Each row is followed by roughly how far along a hidden order it lies, from 0 to 12. A new part has a new order.
In the rows, 128 means zero.
[ 78  48 135  72  72 134 138 120 148 102  94  84  66 143 135   9 141 109
 150 114  77  67 101 139 137 120 132  62 123 146  70 133 123  97 119 133
 150  96]	12
[134 153 135 112  84 115 135 117 111 125 146 125 206 126 135 113  87 147
 125 120 159  83 114 118 109 146  69 115 127 116 147 134 100 170 148 128
 127 148]	8
[218 158 192 170  77 122 205 141  17 111 119 121 168 118 114  64 114  71
 212 113 157  54  86 135 126 152 119  97 150 151 145 141  85 131 117 142
 117 176]	12
[139 109 136 160  83 121 149 135  98 111 104 116 100 123 127  80 134  73
 133 119 116  71 119 129 121 144 172 109 127 124 129 131 130 114 128 130
 134 123]	6
[157 135 146 179 110 113 150 143  96 127 118 128  98 112 132 123 125  92
 115 134 145 101 149 118 101 119 172 159 132  97 153 127 139 133 124 123
 121 129]	1
[ 60 132 103 204  33 125 114 131  89 114 157 130 207 123  85 234 157 149
 103 126 114  84  53 130 133 189 182  73 105  70 186 118 133 136 154 147
 131 156]	0
[ 91 125 125 179  61 127 130 132  92 115 155 126 188 123  99 196 146 166
 122 125 124  78  66 132 128 165 160  83 116  87 167 122 124 134 142 144
 126 151]	3
[151 137 148 156  94 129 173 139  69 111 135 126 186 124 111 129 137 110
 156 121 135  67  80 132 113 147 144  94 135 124 140 132 108 134 126 140
 120 152]	8
[167 137 136 192 124 113 156 145  99 122 112 134 117 111 126 111 131  70
 123 131 140  84 146 118  98 119 185 150 132 108 144 128 141 135 129 123
 122 129]	1
[ 49 124  97 186  53 130 121 131 106 112 158 132 214 124  95 232 159 161
 108 126 111  77  65 129 123 174 179  77 108  71 177 118 136 137 150 144
 130 141]	0
[101  69 130  97  80 133 140 127 123 105  97 101  89 136 138  26 141  84
 147 116  88  68 105 134 128 124 158  74 126 143  86 133 126 106 122 131
 145  99]	10
[137 125 142 143 118 133 170 139  87 115 135 129 215 126 120 129 140 114
 153 123 130  72  91 132 102 125 135  97 137 132 134 132 113 132 124 133
 121 136]	7
[164 143 158 172  72 124 176 137  47 114 134 122 180 122 109 124 130 111
 159 120 143  63  76 133 122 153 132  95 137 123 153 132 105 134 127 141
 119 161]	8
[117  84 127 115  75 131 156 130 123 103  94 107 111 131 130  16 144  71
 141 114  89  70 109 132 123 132 167  83 127 145  88 133 131 111 131 132
 142 107]	9
[ 96  65 135  90  63 131 145 124 123 103  96  98  79 139 137  11 140 100
 141 115  83  79 107 137 137 129 144  70 123 142  86 133 126 102 121 134
 145 104]	10
[124 104 140 132  93 124 151 134 117 114 107 112  89 126 133  67 135  95
 129 123 114  87 137 128 115 120 157 114 128 124 111 130 131 118 123 127
 133 113]	6
[134 118 139 164 107 119 154 138 110 119 111 122 100 119 132  98 129  89
 122 129 127  84 144 122 108 126 166 131 129 107 105 129 135 126 124 125
 127 120]	3
[111  77 127 127  46 131 152 126 105 101  90 104 102 135 125  13 144  67
 151 107  80  55  88 136 141 152 170  66 123 149  88 133 123 105 130 137
 149 116]	11
[140 113 147 158  91 116 147 137 101 120 114 118  80 117 133  99 125 100
 120 129 133  96 137 123 115 126 163 173 128 101 142 129 132 123 122 127
 125 133]	3
[115  91 130 136  51 126 156 129 111 103 100 108  96 130 126  37 139  78
 143 114  92  66 107 132 131 139 164  89 125 136  97 132 123 111 126 133
 141 115]	8

Next part:
[122 140 122 121  97 126 121 111 149 131 135 144 126 149 119 122  96 130
 131 155 150 119 126 143 138 140 124  96 122 140 133 135 119 131 141 130
 133 107 148 125 114 124 127 133 130 122 136  83 130 118 118 125 123 127
 139 133 106 128 152 127 140 122 126 138 129 127 131 133 128 142 119 121
 143 118 118]	5
[157 137 118 131  97 100 128 125 119 137 115 121 113 151 126 135  88 132
 126 128 159 114 139 143 136 154 117  44 116 180 127 127 123 129 148 113
 126 125 158 124 127 113 146 135 174 135  70 141 132  98 121  84 106  89
 140 127  87 141 147 130 113 156 140 123 128 133 134 124 113 198 115 100
 148 105 103]	7
[142 167 132 116  81 216 103 132 105 138 119 156 184 167 118 122  33 145
 172 209 160  99 155 104 199 125 127  24 140 119 146 127 139 120 113 138
 149 143 132 154 150 176 121 130 174  71 101  56 159 143 111  79  85 164
 151 127 183 103 153 133 114 184  19 128 139 125  98 229 150 134 175  35
 185  65 178]	5
[154 115 150 147  72  58 163 183 149 125 133 108 120 113 106 126 110 109
 133 116 138  90 124  71 181  77 125  31 138 121 111 123 133 135 132  81
 146 181 113 147 122 157 124 119 200  92 135  95 108 119 139 117 132 132
  94 132 112 121 169 136 139 124  17 125 120 127 127 148  66 186 132 108
 159 208 131]	0
[127 145 129 124  62 146 117 130 182 139 134 160 156 154 131 115  99 139
 152 221 130 107  62 122 149 121 118  72 116  96 143 125 137 136 136 158
 139 130 161 121 111 131 128 140 166 111 163 131 139  95 111 166 106 141
 137 132  96 104 115 124 161 117 142 147 114 127 145 151 125 124 127 104
 154  66 140]	2
[113 128  69 157  63 121 112  29 184 138 131  78 172 122 140 124 198 136
 177  88 117 111 116 123 182 134 135  69 143  55 148 130 123 125 125  99
 106 118 123 135 121 150 125 133 117 121 135 191 130 130 133 112 114  32
 110 135 123 138  87  98 190 158 200  98 113 132 123 180 156 186 102 162
 161 110 175]	12
[143 135 127  99  70 126 133 112 138 124 141 156 120 140 139 117 227 125
 147 168 145 116 129 123 117  93 122  92 120 143 142 151 159 128 123 141
  78 153 129 125 148 139 123 125 118 186  93 171 121 139 139 153 149 144
 140 135  80 130 190 113 122 112 246 138 114 125 122 147 142 109 118 117
 156 123 140]	6
[137 127 137 153  86  93 137 132 126 135 133 126 130 105 122 132 108 126
 125 127 139 123 109 100 130 108 127  76 131 120 122 116 126 137 121 113
 133 138  95 143 129 142 141 121 163 112 123 129 117 123 134 131 130 108
 109 134 119 114 150 132 140 127 148 117 123 126 120 129  92 169 133 137
 141 148 127]	3
[140 146 156 207 172 145 147 158  43 114 153 173 184  62 111 121  75 147
 128 143 183 133 125 192  83 108 107 255 115 125  98 132 122 137 101 147
 126  30 177 109 148  82 141 127 227  43 255 191 137 131 143 152 137 223
  91 124 131  85  14 113 200 105 144 141 109 128 169 102  85 142  94  25
  91  74 126]	1
[127 204 166 132 169 103 129  94  97 125 129 169 113 116 121 113  84 144
 116 197 144 144 185 145 135  82 117   1 123 131 109 105 119 134 136 163
 143 114 179 117 148 116 117 137 144  89 152  23 126 120 127 130 113 187
  73 127 113  87 176 128 132 122 112 128 125 117 142 127 124 115 150 105
 137  63 166]	3
[126 140 137 162  69  91 142 136 122 134 134 131 133 100 108 126  96 124
 135  93 132 116 122  87 142  94 125  27 134 117 120 115 116 137 124 113
 134 142 104 146 130 157 129 122 177  96 132 115 118 118 134 132 127 150
 100 135 106 103 182 130 153 121 133 118 121 125 125 132  86 200 119 132
 149 143 139]	3
[105 135 102 124  84 147 121 160 136 125 134 149 153 147 120 115 133 139
 141 182 114 123  69 113 136 111 137 189 131  84 140 124 127 136 109 151
 110 138 126 132 133 145 114 121 111 120 218 134 130 119 120 184 113 213
 144 128 124 134 167 112 163 108 169 122 112 122 134 138 125  92 163 100
 130  77 150]	4
[127 130 110 105  97 153 133 167 129 135 123 137 135 145 137 138  15 145
 150 157 172 126 128  99 150 134 130 103 138 151 158 120 118 123 122 157
 144 107 127 142 134 118 132 132 139 108 172 145 145 129 120 123 104 190
 104 123 146  93 160 127 141 150  32 133 109 127  98 212 109 158 141  56
 134 132 146]	3
